Here is a tiny trained network, its code and every weight. The questions are about switching its units off for an input and a class, where a switched-off unit gives its printed mean instead of its output.

import numpy as np


def w(rows, s, z=0):
    codes = np.array(rows[::2]) - 128.0
    scale = np.full(codes.shape[1], s)
    scale[-1] = z or s
    return codes * scale


def f(y):
    return np.maximum(y, 0)


def log_softmax(a):
    a = a - a.max(-1, keepdims=True)
    return a - np.log(np.exp(a).sum(-1, keepdims=True))


def net(x, mask):
    res = np.array(x, float).reshape(1, 6) / 4 @ E
    y = f(res @ A[0][:, :-1].T + A[0][:, -1])
    res = res + np.where(mask, y, B[0][:, -1]) @ B[0][:, :-1]
    return log_softmax(res[-1] @ U[:, :-1].T + U[:, -1])


A, B = {}, {}
E = w([
[158,252,142,210],'x0',
[128,128,127,127],'x1',
[141,51,16,236],'x2',
[219,186,40,64],'x3',
[255,67,207,142],'x4',
[126,126,125,130],'x5',
],0.0078)
A[0] = w([
[83,88,140,200,97],'n0',
[182,121,183,119,89],'n1',
[98,190,201,31,49],'n2',
[42,95,226,157,87],'n3',
[105,196,132,165,142],'n4',
[10,180,103,94,81],'n5',
[124,105,83,210,48],'n6',
[150,166,197,89,157],'n7',
[90,143,228,92,89],'n8',
[189,101,166,128,79],'n9',
[133,155,117,183,94],'n10',
[39,104,187,146,196],'n11',
[121,80,105,104,84],'n12',
[13,138,55,105,92],'n13',
[123,125,130,173,136],'n14',
[118,155,157,104,2],'n15',
[138,171,129,198,71],'n16',
[83,179,67,104,84],'n17',
[84,151,105,122,30],'n18',
[174,209,160,181,98],'n19',
[174,179,112,37,134],'n20',
[99,168,182,208,120],'n21',
[137,94,92,161,29],'n22',
[93,53,147,55,55],'n23',
[141,174,175,56,88],'n24',
[157,89,123,193,59],'n25',
[79,51,82,92,133],'n26',
[131,121,93,103,168],'n27',
],0.011,0.0078)
B[0] = w([
[196,186,113,137,189],'n0',
[174,18,151,140,183],'n1',
[17,141,101,212,247],'n2',
[255,192,81,116,225],'n3',
[97,115,125,68,208],'n4',
[155,21,162,109,239],'n5',
[16,149,107,185,185],'n6',
[79,61,136,103,241],'n7',
[102,156,35,207,222],'n8',
[103,70,199,124,180],'n9',
[86,129,99,69,162],'n10',
[188,96,103,91,255],'n11',
[49,170,143,118,163],'n12',
[165,34,162,151,237],'n13',
[124,109,104,101,166],'n14',
[71,105,113,148,137],'n15',
[68,176,162,117,170],'n16',
[204,57,171,130,201],'n17',
[126,35,197,149,143],'n18',
[99,118,175,56,218],'n19',
[224,162,82,122,240],'n20',
[146,190,145,78,204],'n21',
[74,78,37,117,152],'n22',
[75,215,193,51,195],'n23',
[87,128,54,215,217],'n24',
[110,59,127,168,177],'n25',
[76,222,137,110,230],'n26',
[157,184,143,104,189],'n27',
],0.0093,0.0078)
U = w([
[97,132,50,249,84],'0',
[179,140,118,148,246],'1',
[190,55,181,163,23],'2',
[246,184,59,146,79],'3',
[101,189,167,71,2],'4',
],0.012,0.0099)

Each question gives the input, the list of numbers given to net, and the class t.
The units are the neurons (one row each of A and B). Each row of codes is followed by its name. A weight is (code - 128) times the scale printed after its matrix; where a second scale follows, it is the last column's (A, B and U).
mask holds one flag per neuron, in row order. A switched-off neuron (its flag False) gives its mean, the last column of its row in B, instead of its output. The means were averaged over made-up inputs and are rounded, as every weight is.
A unit's drop is (log p(t) with every unit on - log p(t) with that unit switched off) / (log p(t) with every unit on - log p(t) with every unit switched off).
The circuit of an input: a set's keep is (log p(t) with only the set's units on - log p(t) with every unit switched off) / (log p(t) with every unit on - log p(t) with every unit switched off). Starting from the 12 units with the biggest drops (on a tie, the unit counted first), units are removed one at a time, each time the one whose removal leaves the highest keep (on an exact tie, the one counted first), for as long as the keep stays at least 0.8.
circuit, biggest first: the units of the circuit, biggest drop first
k most important neurons: the k neurons with the biggest drops, biggest first
drop of u: that unit's drop, to one decimal
input [-4,-4,-4,-4,3,-2], class 0: circuit, biggest first	n8
input [6,1,4,7,-8,0], class 2: circuit, biggest first	n17, n13, n5
input [-5,6,-3,5,-6,-4], class 2: circuit, biggest first	n13, n5
input [-8,-6,5,-4,6,5], class 4: circuit, biggest first	n23, n26
input [-1,4,-5,7,-7,0], class 2: circuit, biggest first	n5, n17
input [-7,-4,-8,-8,-4,4], class 0: 3 most important neurons	n8, n2, n24
input [-6,5,-1,-7,-1,0], class 3: circuit, biggest first	n3, n11
input [-8,4,6,-1,-6,-5], class 4: circuit, biggest first	n26, n23
input [-2,6,2,-8,-4,-6], class 3: circuit, biggest first	n3, n0
input [8,-5,4,-8,-5,5], class 3: 2 most important neurons	n3, n0
input [1,-1,0,7,8,0], class 2: circuit, biggest first	n9, n1
input [-1,0,8,-8,7,-2], class 0: 3 most important neurons	n6, n25, n22
input [-1,8,6,-5,-8,6], class 2: 2 most important neurons	n13, n5
input [4,-5,-5,-7,6,-5], class 3: 2 most important neurons	n3, n8
input [-5,4,-1,8,8,-5], class 2: circuit, biggest first	n9
input [-6,8,-2,5,-7,-3], class 2: 3 most important neurons	n13, n5, n17
input [-6,1,-2,3,1,-1], class 4: 2 most important neurons	n23, n3
input [7,-4,-3,-7,-6,-7], class 1: 2 most important neurons	n3, n5
input [-1,2,4,-7,-5,8], class 1: 2 most important neurons	n20, n13
input [-2,-8,-3,-5,0,-4], class 3: most important neuron	n3
input [4,-3,3,0,-3,5], class 1: drop of n8	0.3
input [4,-2,-7,-1,-2,4], class 0: drop of n2	0.2
input [6,-6,-3,-6,-1,0], class 3: drop of n23	0.2
